Each row has a hidden stage along a path, written after it and counted from one end. A new block has a new path.
[-158  141 -135 -193  -56   52 -332 -240 -464  -86  130 -159  164  135
   37 -146  209 -137  -12  -18  190  -60  -42  329 -355 -292   41   73
  -81 -261  -92  -68 -123  127  220 -116 -398  747  303   81 -392  137]
8
[  43 -262 -108 -244  111  123 -233 -641 -130 -562 -115 -162  119 -399
 -195 -144  120  183  -96  608   -4 -133  180 -167 -501  214   78 -246
  -15  201  186  107   99  369 -158 -811  -98  131   94  135 -401 -107]
4
[-353 -315  -67   21  356  382 -131 -494 -119 -301 -166 -483  -17  -22
   68 -239  240   26 -261  448  -90 -421 -126  242 -422  206  393 -458
   91   84  280  -23 -133  203  -59 -349 -321  485   83  377 -521  398]
3
[-219  154  107   -2    2  260 -565 -191 -123 -125  172 -186  271   33
  -17 -138  -11   61  -29 -138   -4   -4  160  340 -131 -348  182   90
   24 -174 -170  135  177   54  -19  248 -439  556  244 -111  -78   -3]
9
[-132 -270 -321 -355   26 -251  -34 -470 -183 -224 -368 -242   86  237
  -71 -138  228 -358  312  307 -126   38 -106 -268 -397   61  213 -227
  -54  -20  293 -354 -329 -161    7 -714 -140  567   18  209 -643  -53]
4
[ 406  352  114 -325  -91  106   11  126   89  376  180   53  129 -358
 -193 -326   68   78  335  -47  383  515   25  354 -109  -84 -199   80
  268  161 -156  422  204  -56    0  256  186   30 -109 -367  613 -145]
14
[ 440  389  186 -236 -136  184 -289   18  163  165  243   96  192 -483
 -267 -258  -30  257  267  -34  241  520  217  280  -30 -159 -156  132
  207  244 -241  502  386   60 -111  240   34  -58   27 -420  622 -356]
14
[ 424  491    3 -349 -133  132    9  302 -195  486  311   72   10 -186
 -154 -282  225  -64  401 -191  496  580 -133  515  -57 -185 -183  180
  179  102 -146  320  -26  -75  117  275   94  233  -46 -355  548   74]
12
[  66 -233  -26 -216   88  167 -232 -541  -74 -508  -76 -145   62 -397
 -234 -114  113  191  -70  528   -1  -96  141 -176 -430  198   73 -209
   13  202  105  145  135  382 -163 -681 -122  109  130   95 -307 -137]
2
[ 276  343  -25 -406 -210  -83  202  -61  -85  440  170   92  122 -182
  -18 -233  151  -76  111 -146  416  272   31  318 -219 -170 -493   83
  226   39 -245  141   57    2  215  158  174  187   72  -86  333 -176]
16
[ 230  298  -14 -418 -219 -132  212  -49  -99  439  133   74  142 -126
   -8 -232  144 -128  122 -160  432  251    9  269 -250 -183 -497  103
  218  -47 -264  118   55  -19  252  161  152  254   81  -73  280 -186]
16
[  58 -322  -26 -325  107  189   49 -624  -43 -439 -115 -160  131 -423
 -178 -206  108  113  -94  620   39 -133  172 -164 -575  398    3 -294
  186  218  224  140  197  313 -212 -715  141   50  -84   57 -272   15]
4
[   4 -147 -204 -564 -115  -19  519 -527 -365   44  -54 -130  101   62
   55 -263  317 -363  -26  254  209 -120  -72   44 -686  351 -205 -203
  287  -24  197 -223 -109   76  112 -551  255  494 -109  171 -476  267]
5
[-151 -176   15 -300  -38  -12   65 -217 -311  -13 -112 -229   62  190
  -73 -269  195 -363  222  165  206  -36 -279   11 -569   75  164  -33
   96 -382  -35  -73  -72   55  180 -230 -249  801   96   18 -488  195]
1
[-720 -629  -80 -150  534   22  542  -99  410   72 -302 -157 -156  135
  264   -9   54 -184 -265  253  -80 -297   47 -301  -91   67 -402 -280
  245   -2  154 -242 -273 -138  -44   89  383 -114 -326  428  215  319]
21
[-640 -486  213  -34  231 -214 -183   21  -59 -167 -250 -168  -22  175
  -57 -206  -26 -207   77  295  284 -233 -312 -319 -544 -347  -16  205
 -183 -884 -457   68  -12  249  429  126 -636  779  335  152 -353   -1]
21
[  45    9 -173 -171   58   16 -611 -338 -289 -492   44  -55  156 -314
 -204  -40   90  207   51  351  124   64  182  -17 -255 -241   33   25
 -266   42   14  148  -25  298  -37 -583 -296  221  258    7 -218 -186]
7
[-257 -297 -518 -457  260   29  669 -461  -57  130 -258 -277  -54  290
  275 -110  387 -422  -77  223 -173 -120  -14   50 -222  372 -122 -534
  312  437  673 -552 -566 -358 -142 -547  563  142 -442  448 -274  492]
5
[-516 -361  198 -139   98 -319  -96   26 -117  -44 -233 -116   94  170
  -42 -179  -50 -280  149  148  393 -186 -266 -281 -530 -376 -160  237
 -133 -907 -489   51    5  154  456  136 -466  768  305   81 -280  -67]
20
[  -4  396  235   90  -54  336 -640  -21  150  153  201 -173  235  -24
  -77 -258  -36  147  132 -323  -58  267  123  517   83 -418  266   88
  143   13 -277  284  285  -82  -50  628 -503  469  255 -245  259 -218]
13
[-444 -542  164   19  328 -295 -568    5  124 -533 -332  -55   12 -216
 -292  -52 -165  115  211  539  183  -42  -66 -629 -331 -432    0  198
 -408 -590 -377  250   41  319  183 -242 -575  285  316   58 -131 -368]
21
[ 103  400  111 -187 -188   37 -422  214 -284  267  207  -64  183  114
 -156 -269   92 -186  468 -306  341  424 -173  414 -148 -431  141  304
   -3 -355 -325  210   51  -99  214  381 -421  755  211 -362  100  -32]
11
[-286 -447 -258 -444  174    0  675 -482  184  105 -412 -314   40  338
  152 -170  222 -511  144  200 -310  -54  -27 -190 -291  486   74 -505
  454  272  575 -492 -287 -469 -253 -405  517  245 -508  248 -297  320]
3
[-335 -521  123  -62  423  -17 -184  -43  105 -450 -135    8 -150 -477
 -197  -63  -31  292 -149  679  320 -156    7 -437 -375 -149 -298   66
 -203 -261 -259  360   52  562  119 -305 -212  -89  164  175  120  -81]
21
[-230 -238  103  -31  151 -225 -561 -161   26 -444 -120   18  127 -378
 -212   30 -145  257  -39  346  245 -122  158 -368 -237 -465 -286  152
 -333 -354 -418  262  120  392  160 -233 -402  117  426  103  -13 -481]
19
[ 262  281   53 -156  -74  182 -658 -107  -88 -268  283   92  200 -459
 -292  -35  -30  343  131   60  162  346  325  131  -10 -320  -91  202
  -97  169 -194  393  258  245 -132 -116 -184    1  212 -308  312 -334]
10
[-371 -585  124  -49  448   11 -184  -67  165 -481 -164    5 -225 -420
 -208 -136    7  290 -130  770  217  -94  -25 -505 -423  -97 -202   67
 -196 -223 -237  340   44  585  111 -325 -311  -55  159  180   55  -88]
22
[  85 -307   32 -362   84  212  191 -507    1 -305  -81 -127   83 -400
 -181 -200  112   58  -35  536   88  -73  127 -170 -532  442  -50 -252
  264  202  187  155  204  271 -212 -591  246   18 -152   -6 -143   65]
2
[ 144  575   46  -74 -222  150 -569  100 -240  281  316  -61  117  103
  -71 -207  162   -6  225 -426  204  356  -81  591    9 -550   80  245
  -19 -109 -366  163   19   -3  219  455 -579  681  431 -192  100 -177]
12
[-239 -221   57  -22  170 -261 -618 -121  -17 -428 -138    7   99 -326
 -211   37 -110  228    8  332  259 -101   95 -349 -216 -519 -239  166
 -399 -368 -410  224   33  380  199 -247 -466  178  460  133  -53 -476]
19
[ 160  415 -285 -292   11   78  222  150  170  661   87  -41  -50  213
  126 -128  286 -221  297 -422  -40  524   10  466  360 -180 -183 -150
  311  565  211 -192 -382 -550  -80  359  346   24 -244    2  574   51]
13
[  74 -310 -144 -222  312  230  -71 -454 -185 -468 -117 -225  -29 -525
 -191 -216  222  215  -90  784  180 -149   -8    4 -516  340  110 -358
    1  268  323  242  -54  406 -137 -832   30    8  -58  165 -241  227]
4
[-179 -337  219 -229  149 -118  -30 -143  160 -227  -88   57  184 -454
 -157  -83 -181  159  -57  364  349 -105  206 -352 -377 -113 -475   98
   33 -314 -332  334  314  313   60  -99  105  -72   52  -44  246 -262]
19
[-463 -179   19  -14  286  159   81 -295  356   91  -96 -198  161  -27
  264  -53  -40   63 -381  -20 -105 -321  273  133    3 -147 -315 -267
  258   93  -12  -60   29  -96  -66  310  165   -5  -43  318  230   24]
18
[  91  111 -164 -158   42    7 -685 -220 -300 -431  105  -23  141 -297
 -229  -15   86  215  121  249  151  162  173   44 -159 -348   26   93
 -310   40  -43  173  -55  256  -20 -483 -335  231  284  -48 -109 -211]
8
[-644 -341  110  151  429  139 -244 -183  158 -193 -122 -255   60 -100
  149  -48  -54  159 -410  212   67 -490   75   38 -171 -300 -151 -142
  -39 -271 -197   92    4  228  106  203 -286  227  232  375   -9   79]
19
[  28  292 -357 -372  -43  -44  117   68  -87  402   97    5   12  305
  101   14  263 -320  299 -380  -26  435   51  244  243 -247 -218  -17
  128  332  200 -319 -434 -472  -53   70  287  180 -174   -2  288   79]
10
[ 151  392 -296 -310  -18  -20  213  117  164  650   35  -42  -34  235
  129 -125  273 -241  318 -406  -28  512   -7  404  314 -217 -207 -138
  268  491  175 -220 -394 -565  -25  309  294   82 -193   27  486  -37]
14
[-622 -541 -248 -312  318 -250  582 -101  248  144 -317  -33 -278  402
  215    0  199 -379  -78  182 -115  -60  -88 -497 -159  -39 -459 -113
  118  -64   66 -485 -480 -157  139 -108  205  126 -159  480  -36  122]
22
[-308 -369 -289 -304  372  282  627 -331  154  126 -197 -305 -134  159
  226  -85  307 -270 -143  214 -208 -151   -9   66 -102  431  -53 -548
  428  500  596 -357 -394 -276 -276 -287  568  -25 -490  364   -7  548]
1
[-198  197  167   57   39  355 -590 -128   14  -74  184 -192  270  -11
  -20 -167  -51  115   -6 -192  -54   65  196  392  -26 -338  218   69
   97  -90 -173  208  256   -7 -100  407 -391  458  180 -180  107  -12]
10
[-797 -566   80   31  447  199  177 -335  389 -184 -159 -172  -69   46
  250   -4  -25   73 -581  252 -201 -500  208 -245 -186  -45 -343 -200
  191  -74  -88 -132   18  196  -22  170  -12   17   22  476   12  126]
21

Each row has a hidden stage along a path, written after it and counted from one end. A new block has a new path.
[  22   16 -220  -33 -199  -63   12 -206  -54  -26   39   48  306 -597
   67  342  132 -172   57   -4   63 -396  237   66 -152 -198  121    7
   57   20  117 -107  -18  -64 -135 -214  -58  177   13   63    3   72]
10
[ 276 -117   -2  131 -238   73 -134  -43  156  160  -59   29  508 -439
  -87  410  139  161  464   30 -161  -81   83   -1    2  149  379 -259
 -101 -205  202  -93 -354 -160 -260 -239 -163  722 -294 -212 -133 -108]
14
[   1  154  -61   -8   -1  -69  168 -257 -144   60 -197  -94  238 -274
  172   24  -25 -192  -83  169 -111 -157   42  -32 -145 -102  164  144
  144  -95  -61  -28  -17  113   19  -20  -65   33  -30  175   82 -191]
8
[  71 -169   83 -224 -568    3 -215  114  114  -31  295  125  181 -521
 -296  428  172   84  143 -316  178 -157  130    9  -47 -272   51  -25
 -224   98  214 -200  -60 -288 -230 -260 -157  292 -121  -88  -89  248]
20
[ -41 -135  168  -75 -136   71    9    2  121   -6  -62   33  -55   17
  -78   64  -85  212  -19 -150  -63  -29  -18   -9   59   16  224  243
 -103  -38   49  -27  123  -49  138  -42   41 -133   67  -22  300  -86]
16
[-207 -165  310 -261  -49   44   87   -7  106  -94  -38   46 -291  181
  -74  -33 -135  232 -315 -244  -60   22 -119  -67   33 -174  165  518
  -69   69  -34 -126  308   47  295  116  156 -508  268  146  512  -91]
19
[  26   99    7  -89 -421 -217   34 -154 -217 -159  -86    5   32   61
  -23 -171  -69 -244   49  103  126 -244   -5  124 -138 -287  -42  178
  165   28 -111  -56   59  351  -73   50   81 -358   10   96  -36  176]
5
[  41   82 -174  282 -246  164 -100 -279 -441  118 -302 -203   66  221
  200 -223  177    1  142  446 -181 -273  133   68 -137  246    7  -58
  188 -146   71  170  -57  252  -31  330   12   49  174  133  -30   44]
1
[ -56   85  324  -74   72 -112  171  -86    3  -67 -232  -56 -118  417
   40 -333 -354  -52 -218    1  -96  145 -183  -14   75  -50  161  332
   99  -43 -142   39  206  249  288   65   79 -466  -48   27  315 -267]
9
[  52  124 -111  150  146  -16   14 -217 -122   50  -73  -86  374 -405
  146  202   96 -193  -42  176  -64 -148  210   -5  -45  -46  113 -154
  148   12  184  -37 -116  -70  -38 -151 -166  397  -66    4   -2 -166]
8
[ -20  -54  184 -150 -122  170   11  -87   11  218  -48  -87  113 -204
   26  159   65  174 -137  -86 -249   52  -36 -168  -73   39  247  167
 -107 -127   57  -88   -2 -197   56   51 -149  244  -56  148  159 -213]
22
[  38   94 -141  381   -7  153 -135 -237 -390   71 -239 -206   93  246
  191 -189  152  -36   55  421 -143 -178  208   83  -12  262  -27 -191
  224  -37  197  179  -54  155   35  220  -39  156  158   11    0  -12]
2
[ 106   90 -378  263 -430  -71 -186  -12 -331 -153   92  -42  112 -270
 -127   50  243 -263  225  123  339 -363  437  251   17 -102 -238 -221
  102  182  228   86  -81  -40 -216 -174 -133  158  188  -55 -227  488]
3
[  20  -57   47   -1  -69   57    6 -210   52   76 -124    8  196 -119
  127  150  -44   72   39   28 -187 -187   27  -11  -70   76  290   64
   23 -130   76  -12   38   21   50  -48   35   64  -86  -22  173 -192]
12
[  52 -113   65  140   92   79  -54  -65  118   10  -74   15  150  -53
    6  182  -10  154   79  -27 -125  -52  107   25  119  129  272  -38
    3  -27  203  -25  -21  -90   80 -122   -4  206   22 -142  205 -143]
13
[-110  106  -71  194  197   19   22 -282 -312  -69 -198 -139  -17  217
  227 -178   32 -135 -227  295  -89 -195  159   59  -23    2  -20   58
  298   86  106   52  127  235  190  193   80 -188  281  125  215  -71]
4
[ -29 -119  203 -131 -124  130  -20  -85  103  111  -46   -3  116 -162
   -2  185    0  211  -52  -88 -175  -32  -49 -110  -54   -1  258  159
 -106  -94   83  -82   39 -101   69   -2  -35  100  -70   20  224 -205]
18
[ 204    1 -311  285 -627  -31 -220   10 -354 -100  -45  -50  100  -64
 -194  -33  300  -85  485  227  209 -310  288  241  -11    0 -135 -198
   81   33  150   32 -247  139 -327   31  -65  206  205  -30 -298  526]
1
[  49 -205  -66 -106 -425  -20  -93  -36  125  -89   90  162  145 -375
 -145  363  105  111  233 -187   80 -335  127   98  -64 -163  205   91
  -90    5  125 -166   -1  -52 -145 -185   72   49   67  -49   84  205]
15
[ -12 -169  117 -125 -410   54 -300  174  117 -102  385  116   47 -361
 -298  363  105   88  -16 -376  280 -129  235   55   84 -201  -81 -103
 -239  250  354  -73  113 -404  -73 -324 -163  185  -76 -220   22  251]
19
[  20   37  -77  127 -224  -45   59 -248 -343  -61 -336  -97  -37  334
  105 -280   69  -37  129  355 -133 -224  -21   98 -118  -15   76  200
  273  -99 -106  -31  -46  499  -10  357  184 -284  306  216   78  114]
2
[ 109   14 -120  326 -247   52 -115  -63 -357  -44 -240 -141  -41  338
  -43 -256  166   33  258  332  -19 -107  138  146   58  152  -35  -52
  171  -19   86   80 -148  263  -66  245   21   31  292   28  -44  230]
1
[  -9  110  159  101 -164  -45  168 -179 -330  -31 -490 -179 -258  781
   93 -645 -198   11    6  349 -204   47 -223   55  -17  113  100  399
  243 -187 -280  109   81  599  202  462  203 -607  231  220  210  -68]
2
[ -15   30  -66  456  180  144  -93  -74 -368  -63 -278 -207 -190  566
   58 -349  103   80  -15  359  -86    8  198  121  196  270  -60  -47
  242   81  195  154   -7  203  190  299   45  -56  464   15  192   70]
1
[ 183   54 -136  302 -355    6   -7  -24 -349    1 -347 -165  -16  288
 -100 -310  140   28  386  353  -51  -31   53  131   41  154   50   51
  142 -139  -57   62 -259  320 -128  254  -10   49  262  104  -97  218]
1
[ 246   51 -300  398 -519   61 -263    9 -371   12  -75 -126  199  -82
 -146  -34  308  -65  492  295  136 -219  323  201   27  167 -123 -349
   56  -19  225  135 -305   17 -314   -3 -190  451   75 -108 -353  393]
1
[ 217  154    3  197 -202 -106  -18  -93 -207   32 -208 -124  294    5
  -31 -120   17 -168  268  286  -38   10   35   62   -1   16   75 -150
  149 -105   14   17 -275  192 -160  -10 -148  286 -176  -49 -207  -21]
5
[  77 -208  585 -207 -302 -110 -138  376  232 -195  157  103 -245  453
 -510  -88 -179  233   13 -415  123  411 -191   18  310 -227   82  193
 -151  177   72 -230   13  -16   68  -57    0 -175  -25 -196  146  161]
22
[  -3  101  179   -1  174  -35  175 -225  -30   77 -286 -102  147   94
  178 -117 -186  -44 -138  147 -255   48 -111  -77  -34   24  280  194
  140 -143  -81  -10   29  183  175   65    6  -75  -90   83  229 -384]
9
[ 139    5    0  298 -344  -56 -153   98 -287 -178 -150  -88 -166  531
 -218 -368   37    0  278  196  144    4  104  218  181   64 -122  -42
  137   80   79   86  -97  285  -44  155   37 -152  248  -95  -62  351]
1
[ 163 -129  171  131  -29   75  -87    8  177   71 -103   14  237  -22
  -85  176  -30  215  243  -23 -164   77    8    0  138  174  342 -108
  -66 -117  177  -40 -161  -81  -14 -137  -65  372 -161 -224   91 -180]
14
[  36   19  -72  -57 -318 -103  -25  -63  -12  -83   72   57  147 -319
  -55  151  -30 -149   52 -110  154 -260  165  104  -49 -170   54   45
  -15   48   74  -13   79  -57  -63 -248  -55  -32  -78  -45   11  111]
10
[-149 -167  228 -125 -120   32    2    5  118 -142  -27   79 -288  296
  -76  -82 -201  200 -175 -234   17  -70  -31   51  100  -41  137  368
  -69   69   35   10  355   48  293    9  186 -535  192  -28  447   -8]
15
[  23 -133  275 -120 -125   70   12   16  149   57  -82   13   63  -45
 -109  114  -51  243   24 -121 -147   99 -110  -86   34  -19  283  202
 -118  -92   35 -112  -22  -50   61   -5  -29   69  -52  -12  221 -174]
18
[  57  -95  262   -8 -105  -51  -56  -20  139  -78  -59   54   42  224
  -80  -16 -190   93   66  -95  -50   14  -63   56  104    9  221   62
   -1  -22   75  -32   66   96   95  -88   77 -115 -127 -184  172 -102]
12
[ -66 -152  237 -208 -200  108  -82 -118  104   57   30   46  100 -142
    8  216    1  201  -98 -130 -140 -119  -54  -98 -105  -91  215  156
 -100  -39  108 -116  119  -63   55    8   24    4  -88    9  222 -156]
18
[  39 -100   64   92   70   46  -45 -108   97   -5  -66   30  170  -72
   32  191  -13   99   52  -11 -120  -95   98   27   68   67  261  -31
   36  -18  186  -56   -6  -38   61 -111   17  161    3 -118  190 -132]
12
[ 275 -100  306 -232 -763 -108 -127  333  172   26  141   69  142 -200
 -521  137   -7  117  387 -332  126  234 -123   -2   84 -184  147   53
 -292  -73  -18 -186 -265 -168 -302 -227 -246  317 -335 -130 -245  225]
22
[   4 -132  195   80  132  148  -38  -23  140   59 -108  -21   57   59
  -17  107  -51  261  -22  -55 -184   82   17  -49  136  164  284   58
  -57  -51  175   -9   20 -120  172  -41  -21  146   23 -113  308 -241]
16
[ 296 -104  233 -103 -531  -53  -17  210  216  107  -62   36  286 -299
 -372  188   -8  200  476 -158  -32  206 -149  -46   59  -33  331   52
 -251 -218  -42 -148 -357 -103 -261 -203 -214  442 -328 -123 -144  -10]
18
[ 113  129  146  108  109 -130  115  -29  -30  -22 -197  -90  175   37
  -39 -110 -130 -121   25  114  -53  179  -29    2  111  -49  166   42
  117  -35  -10  -34 -139  108   46  -82 -115  120 -101  -35   53 -191]
8
[ 124 -111  173  151   82   -6    8   93  180  -42 -135   18   54  136
 -157   35 -106  184  171  -75  -82  170    8   49  252  124  304   35
  -23  -40  113  -47 -106  -21   86 -131  -11  145   30 -183  203 -109]
13

Each row has a hidden stage along a path, written after it and counted from one end. A new block has a new path.
[ 244 -251   74 -194 -279   58  -32 -305  256 -224  -17  -30  167  105
   17   30 -291 -201  -50  -79   34  122 -234  -52   93   88  175 -240
  164  -56   88  -35 -304  -14 -197 -119 -317   51 -406  -13  -11 -200]
9
[ 104 -499   -7   92 -383  152   64 -388  296   90  153 -212  133   97
  274  472 -158 -441  122  -34 -195  274 -385 -101  -83 -280  219 -201
  153 -189 -170  129   46  -35  -73   33   64  384  -31 -196  263   -7]
12
[ 158  -59  186 -218  -12  -29  139 -219 -110 -168  -87  -81   76  123
 -181   16 -112  106 -144 -142  198  121  -21 -162   51  220  157 -115
   29   68 -125    0 -312  -61   -9   81 -276 -115 -275  147  -63 -127]
6
[ 161 -101   52 -247 -249 -128    3 -140  119 -128  -78  -59  -38   13
   -1  277 -142 -140 -230  159  160   30  270 -271  -26  150  176  -40
  164   19  -38 -117  -75  210 -125 -248 -236  -97 -132  -94  -28  -71]
8
[-200  117  120 -202   42 -125  202 -101 -330  -77  -89 -158   50   80
 -170  134  141  271 -266 -224  105  142   94 -337  -63  119  255  -40
 -160  424 -484  113 -103  -87  188  242  -43 -175  191  146   99   47]
3
[ 140 -155  -23  360   -1   84  -68  158  147   93   51   87  125 -197
  213  106  -67 -338  224  151  -29 -106  124   99  -94 -241 -139  133
  130 -247  194  -67  193  231 -169 -213  118  111  -99 -146   61  -75]
21
[ 326 -107  203 -170 -112 -113  135 -244  151 -120  -69  -62   66  170
  -41  167 -228 -172  -47   74   76   80   35 -165   -3   97  195 -153
  184 -129  -94  -11 -249   71 -150 -135 -194   74 -221   22   -9 -135]
7
[-494  397 -149 -311   85 -147  -49  288 -570 -233 -118   31   98 -210
 -272  -44  309  582 -512 -258  244   17  286 -322  -32  351  122  132
 -434  739 -459  -16   32   35  301  276  -45 -571  363   42   64  252]
0
[ 250  177   19 -328  149  -29  -94  306   -7 -449 -213  173  281   10
 -318 -472 -235  183 -233  -27  134  -24   61  -21  199  492   39  -28
  -60  141  -22 -241 -387   77 -113 -120 -140 -298 -124  102    0  -40]
0
[ -81 -181  116   78 -291  -67  131 -392  -53   26   85 -112  -99   55
  183  481   71  -80 -172  -30  106   53   -8 -264 -133 -123  224  -37
    2   69 -181   77  106   77   44  122 -102   -2    4  -60   -3   26]
10
[  38  -27  163 -207  -18 -103  193 -139  -53  -87 -108 -180   64  171
 -112  132  -53   36 -178  -74   20  156   71 -305  -26   92  269  -96
   23  214 -373   44 -165  -44   33   31  -39  -13   93  107  120  -53]
4
[ 173   22   26 -278   93  -42   28  224  -25 -230 -176  -38  144   48
 -224 -112 -136   66 -226   57   74   96  190 -202   72  327  119   20
    3  134 -251 -163 -182   80   -6 -101   31 -145  113   32  138   33]
1
[  -8   77  -35 -289   58   26  -36  191  -35 -316 -154  -12  292   52
 -211 -287 -116  166 -228 -176  -46  142  -79 -155  121  284  184  -91
 -127  374 -290  -79 -253  -88   24   32   20 -156  138   95  184   12]
0
[ 274  -96  524  549  322   11  307 -232  179   78  -90  -96   94  444
  201 -191 -156 -211  273 -112 -283   20 -145 -132  -60 -392  252  -70
  126   29 -134  111 -150 -262 -135    3  235  392   26  494   47 -449]
26
[-328  188   75  342  185  -81   38  122 -330  135  -27   12  -26 -170
  125   96  277  144  -45 -116   82 -119  381 -210 -184 -231    5  224
 -158  389 -101   62  269   47  106   56   79 -176  165  147  -39  -96]
24
[ 208 -191  319  339 -224  -86  232 -522  126    3  142   21  -34  207
  263  357  -69 -246   57   39   32  -72 -263  -36 -123 -251  197 -111
   80 -270  -38  112   -1   92 -117  130  -60  191 -157   -1  -70  -43]
12
[-136  -64 -127 -159 -329  -37 -125 -141 -148 -123   60   48  -14 -241
   33  328   60   52 -266  -32  307  -15  133 -133  -40  141   23   18
  -65  105   59  -59   57  217   11   14 -332 -303 -221 -209 -106   85]
11
[  89  -59 -113  166 -189   37 -186   71 -121 -121  119  294   17 -392
   81  157   23  -48  -61  140  403 -249  141  185  -20  116 -272  184
  -25 -313  398 -180  137  414 -110  -47 -262 -327 -409 -281 -216  121]
16
[ 110 -231   34  337 -219  173 -110 -151   73 -171  139  226   87 -156
  196  -67  -65 -126   20  -36  192 -195 -242  224   51  -61 -127   38
   10 -237  430 -128    5  176 -167   39 -230 -127 -463  -81 -180  -65]
17
[-109  178  -14 -387   65 -118   86   65 -270 -129 -113 -100  191  -38
 -277   60   36  234 -195 -202  108  178  103 -230   -6  242  159  -83
 -126  347 -428   79 -194  -36  121  125  -95 -190   91   21  144   66]
3
[  35 -155  309  642   97  113  157 -190   69   62   60   34   67  128
  304 -121    7 -175  218 -132 -126 -126 -190   43  -73 -432   61   32
   31   -9  121   63   69  -86 -114   81  117  181 -107  257  -38 -280]
22
[-619  237 -187  225  -28  -64 -170  256 -455   51   15  104  -73 -479
  137  143  430  268 -259 -115  252 -232  532 -200 -177 -126 -106  337
 -265  571   47  -45  449  223  146   31  -83 -494  147  -52 -109   54]
22
[ 132 -218   73  115  146  176    4   34  336   69  -93 -200  380  168
  123 -185 -276 -348  335 -213 -456  289 -214  -91   17 -309  197 -196
  172  171 -164  117 -170 -315 -160 -194  221  452   38  197  336 -399]
26
[ 151 -256  147 -273 -195   75   59 -277  215 -241 -118 -178  133  232
  -49  -95 -257  -93 -171 -159  -40  211 -176 -226  126  125  310 -240
  153  198  -94  -48 -355 -153 -127  -95 -246   50 -228  168   67 -264]
6
[  12  -42 -102  268 -228  -39 -141   76   93  -30  112  217   53 -310
  255  217   21 -242   12  193  124 -259  153  106 -103 -149 -126  141
   47 -184  261 -108  260  402 -175 -183  -48 -108 -122 -299  -58   76]
18
[-208  210 -260 -453  169   18 -309  462 -242 -192 -258  -18  226 -269
 -284 -241  -33  293 -274 -207  136  178  468 -302   87  387    7   80
 -136  636 -103 -149 -139  -58   66 -209 -188 -396   -4   98   63 -156]
28
[  89 -219 -240  147 -232  134 -274  238   57  -55   80  186   26 -441
  149  184  -26 -224  -43  247  260 -167  267  114  -16   60 -275  240
   87 -286  421 -275  251  442 -147 -257 -128 -224 -277 -358  -77   92]
18
[  60   47   -2  125  140    6  -35  115  275   97  -31  -36  460  -13
  126 -100 -195 -349  430 -167 -419  124 -159   52  -68 -382  101 -195
  115  118 -148  206  -95 -140 -207 -212  197  401   37   16  299 -279]
24
[ 340  -32  115 -335   12 -127  149  -38  231  -84 -127 -151  278  190
 -148  103 -294 -241   83   41 -156  231  -23 -158    2   80  247 -239
  200  -61 -371   71 -314    1 -149 -191   37  245   33  -36  260  -88]
4
[-225 -191  -20  348  -80  184  -78    6   86   36   42  -41  131 -110
  274  -66   50 -157   68 -175 -158  -14  -62  -56  -49 -339   50   40
    0  265   95    6  168  -63  -70  -49   72   56   -4   63   98 -201]
22
[ 169  -10  -65 -344 -224 -117 -110  -63   46 -178  -47   57   91 -142
  -91  221 -157  -80 -157   92  235   19  197 -110   13  238   40  -76
  102  -51   51  -88 -152  236 -143 -213 -349 -180 -304 -195  -67  -16]
9
[ -52  157 -160  144   86   57 -224  277 -226  -83   48  301  236 -471
  -37 -133   61   75  123  -96  274 -206  122  269    3   51 -323  141
 -106  -65  348  -64   29  228  -91  -25 -224 -308 -404 -139 -150  -12]
21
[ 315   -7  268  316  443   35  127  147 -132   98 -114   20   66   58
  -55  -90  -85  -41  220   30   93    2  267  -43  -44  -27  -96  164
   76 -170   34  -44  -74  -16  -41  -65   87   51 -151  266  -55 -248]
26
[ 187 -209  186  160 -219  -85  183 -384   74   75  116  -69  -26  116
  189  514  -58 -257   37   94   48   49  -92 -126 -148 -176  166  -79
   98 -255 -153  105   50  125  -50   65  -17  184  -62 -116   32   38]
11
[ 152  108  132 -279  106 -131   96   21 -366 -152 -128   20  -61  -71
 -312  115   19  270 -277   31  474    1  400 -201    9  437  -16  106
  -32    1  -82 -124 -193  176   75   37 -320 -397 -248   69 -188   24]
5
[ -71  133 -143 -460 -241 -222  -76  -43  -18  -96  -48  -51  164 -157
  -96  338  -56  -42 -154  -14   86  114  207 -230  -76  134  169 -149
   28  224 -251   75  -92  157  -53 -161 -238 -109  -23 -238  103   45]
8
[  71 -263 -169   91 -380   83 -195  -17  170  -87  116  122   39 -273
  219  274  -80 -282  -74  180  152 -100   51   40  -32  -24  -84   72
  101 -221  275 -170  178  346 -159 -194 -138  -94 -214 -347  -22   77]
15
[ -67 -148   64  436 -138   61   -5  -89  280   62   95   14  194  -21
  380   34  -45 -372  220  -61 -299  -79 -194   38 -109 -499  112  -60
   90   60   45   89  166   21 -194 -115  180  275   55  -35  154 -178]
21
[ 269  107  451  424  423  -58  223  -63  -50   13 -107   56   98  245
   35 -240 -103  -13  215  -95  -27  -84   53  -43  -41 -168   71   24
   42  -12  -10   48 -189 -134 -103   13   63  122 -140  436 -106 -366]
26
[  81 -387   13  387 -226  272  -67 -189  364  -48  146   41  287   -8
  330 -105 -180 -393  276 -155 -241   10 -528  219   36 -364   39 -146
  116 -152  232   31  -12  -65 -233  -20   35  289 -259  -54  124 -193]
19
[ -20 -274  -80  412 -241   40   15  -43   59  212  195    1  -49 -214
  351  581  104 -355   96  229   20  -65   96  -31 -219 -333  -60  178
   59 -295  -10    3  447  330  -24  -23  216  127  137 -349  129  198]
17
[ 220   86   46   29  338   12 -115  390 -136  -54 -206  100   37 -168
 -151 -184  -96   56  -28  116  252  -70  586 -118   25  235 -170  256
   71   10  202 -245  -59  152  -85 -299 -103 -252 -214  153 -139 -228]
26
